Here is a tiny trained network, its code and every weight. The questions are about switching its units off for an input and a class, where a switched-off unit gives its printed mean instead of its output.

import numpy as np


def w(rows, s, z=0):
    codes = np.array(rows[::2]) - 128.0
    scale = np.full(codes.shape[1], s)
    scale[-1] = z or s
    return codes * scale


def norm(h):
    return h / np.sqrt((h * h).mean(-1, keepdims=True) + 1e-5)


def f(y):
    return y / 2 * (1 + np.tanh(0.7978845608 * (y + 0.044715 * y**3)))


def log_softmax(a):
    a = a - a.max(-1, keepdims=True)
    return a - np.log(np.exp(a).sum(-1, keepdims=True))


def net(x, mask):
    res = np.array(x, float).reshape(1, 3) / 4 @ E
    u = 0
    for l in range(3):
        y = f(norm(res) @ A[l][:, :-1].T + A[l][:, -1])
        res = res + np.where(mask[u : u + 9], y, B[l][:, -1]) @ B[l][:, :-1]
        u += 9
    return log_softmax(norm(res)[-1] @ U[:, :-1].T + U[:, -1])


A, B = {}, {}
E = w([
[23,93,46,232,182],'x0',
[209,54,196,226,182],'x1',
[100,253,178,185,202],'x2',
],0.0058)
A[0] = w([
[30,139,221,108,101,86],'L0N1',
[90,187,227,136,167,136],'L0N2',
[193,45,127,139,50,254],'L0N3',
[105,108,208,176,188,117],'L0N4',
[51,141,103,97,141,119],'L0N5',
[150,92,46,163,101,56],'L0N6',
[148,254,66,101,76,177],'L0N7',
[166,57,162,127,240,72],'L0N8',
[168,160,7,194,153,117],'L0N9',
],0.0075,0.004)
B[0] = w([
[136,146,128,181,142,127],'L0N1',
[158,128,81,120,205,201],'L0N2',
[192,91,87,148,196,255],'L0N3',
[198,89,109,173,143,191],'L0N4',
[255,174,86,190,73,160],'L0N5',
[138,89,115,95,166,138],'L0N6',
[181,112,60,179,189,214],'L0N7',
[131,220,63,190,36,170],'L0N8',
[170,112,221,119,153,162],'L0N9',
],0.0065,0.0049)
A[1] = w([
[171,69,101,142,199,114],'L1N1',
[98,210,226,57,186,140],'L1N2',
[48,143,83,145,212,93],'L1N3',
[113,2,124,45,63,105],'L1N4',
[153,129,100,149,86,2],'L1N5',
[62,228,82,40,59,28],'L1N6',
[45,140,67,165,200,221],'L1N7',
[70,59,48,212,160,125],'L1N8',
[251,197,160,45,107,168],'L1N9',
],0.0084,0.0015)
B[1] = w([
[198,245,143,96,62,253],'L1N1',
[76,91,84,51,185,143],'L1N2',
[101,81,137,118,111,175],'L1N3',
[98,143,53,72,193,188],'L1N4',
[133,173,158,106,169,131],'L1N5',
[112,141,87,255,76,149],'L1N6',
[90,108,190,118,60,212],'L1N7',
[94,78,172,64,96,249],'L1N8',
[22,32,197,143,56,238],'L1N9',
],0.0074,0.0057)
A[2] = w([
[72,101,114,135,95,143],'L2N1',
[90,211,178,169,206,76],'L2N2',
[198,225,126,76,142,251],'L2N3',
[29,172,67,109,71,254],'L2N4',
[118,227,140,162,254,86],'L2N5',
[94,75,161,110,39,171],'L2N6',
[25,203,180,162,144,189],'L2N7',
[103,128,205,25,22,127],'L2N8',
[133,163,65,133,41,162],'L2N9',
],0.0088,0.0029)
B[2] = w([
[187,91,192,58,136,167],'L2N1',
[116,69,72,83,125,189],'L2N2',
[27,170,108,102,143,211],'L2N3',
[227,66,168,214,119,235],'L2N4',
[205,96,50,69,86,198],'L2N5',
[74,142,142,112,248,250],'L2N6',
[116,124,108,22,162,206],'L2N7',
[53,141,193,151,168,254],'L2N8',
[187,254,146,186,135,193],'L2N9',
],0.0076,0.0051)
U = w([
[100,40,220,103,200,210],'0',
[203,95,33,17,178,188],'1',
[251,130,137,229,115,223],'2',
[82,242,147,121,134,201],'3',
[112,120,99,148,122,2],'4',
[91,118,125,159,93,25],'5',
[87,117,95,160,89,2],'6',
[88,127,127,151,73,6],'7',
],0.019,0.0068)

Each question gives the input, the list of numbers given to net, and the class t.
The units are the neurons (one row each of A and B). Each row of codes is followed by its name. A weight is (code - 128) times the scale printed after its matrix; where a second scale follows, it is the last column's (A, B and U).
mask holds one flag per neuron, layer by layer. A switched-off neuron (its flag False) gives its mean, the last column of its row in B, instead of its output. The means were averaged over made-up inputs and are rounded, as every weight is.
A unit's drop is (log p(t) with every unit on - log p(t) with that unit switched off) / (log p(t) with every unit on - log p(t) with every unit switched off).
The circuit of an input: a set's keep is (log p(t) with only the set's units on - log p(t) with every unit switched off) / (log p(t) with every unit on - log p(t) with every unit switched off). Starting from the 12 units with the biggest drops (on a tie, the unit counted first), units are removed one at a time, each time the one whose removal leaves the highest keep (on an exact tie, the one counted first), for as long as the keep stays at least 0.8.
circuit, biggest first: the units of the circuit, biggest drop first
unit that matters most: the unit with the biggest drop
k most important neurons: the k neurons with the biggest drops, biggest first
top k neurons in layer l: the k neurons of layer l with the biggest drops, biggest first
drop of u: that unit's drop, to one decimal
input [-8,-2,1], class 0: circuit, biggest first : L1N9
input [-6,-8,8], class 1: 4 most important neurons : L0N7, L2N7, L1N8, L1N2
input [3,-2,-2], class 3: 3 most important neurons : L0N5, L1N9, L0N9
input [-5,-7,4], class 2: top 2 neurons in layer 1 : L1N6, L1N8
input [6,-5,6], class 0: 3 most important neurons : L1N7, L1N3, L0N3
input [1,0,-3], class 3: top 2 neurons in layer 0 : L0N3, L0N4
input [3,-4,3], class 2: top 4 neurons in layer 1 : L1N9, L1N1, L1N7, L1N3
input [-7,5,8], class 1: top 2 neurons in layer 2 : L2N5, L2N8
input [-1,-5,3], class 2: 2 most important neurons : L0N3, L2N4
input [4,8,-7], class 2: top 4 neurons in layer 1 : L1N9, L1N1, L1N2, L1N3
input [4,-7,2], class 2: 2 most important neurons : L0N5, L2N4
input [-2,4,2], class 2: 2 most important neurons : L0N4, L2N6
input [1,-3,-1], class 3: top 2 neurons in layer 0 : L0N7, L0N5
input [2,0,2], class 3: unit that matters most : L1N9
input [5,8,0], class 2: 2 most important neurons : L1N9, L0N4
input [-8,1,8], class 0: 2 most important neurons : L1N9, L0N3
input [2,8,-8], class 1: 4 most important neurons : L2N4, L0N5, L1N4, L1N8
input [4,2,5], class 1: 2 most important neurons : L1N9, L0N9
input [8,-4,-7], class 0: 2 most important neurons : L1N8, L1N7
input [-1,6,-4], class 2: circuit, biggest first : L0N8
input [-7,2,-7], class 0: top 2 neurons in layer 2 : L2N8, L2N5
input [4,-3,-3], class 0: 2 most important neurons : L1N8, L0N4
input [-7,4,8], class 1: top 3 neurons in layer 1 : L1N8, L1N7, L1N2
input [3,-3,5], class 1: 2 most important neurons : L1N9, L0N5
input [7,-4,5], class 0: drop of L1N7 : 0.9
input [-2,-3,8], class 1: drop of L0N4 : 0.0
input [-7,0,-2], class 0: drop of L1N9 : 1.1
input [2,-5,-2], class 2: most important neuron : L0N5
input [-5,4,7], class 1: drop of L1N8 : 0.2
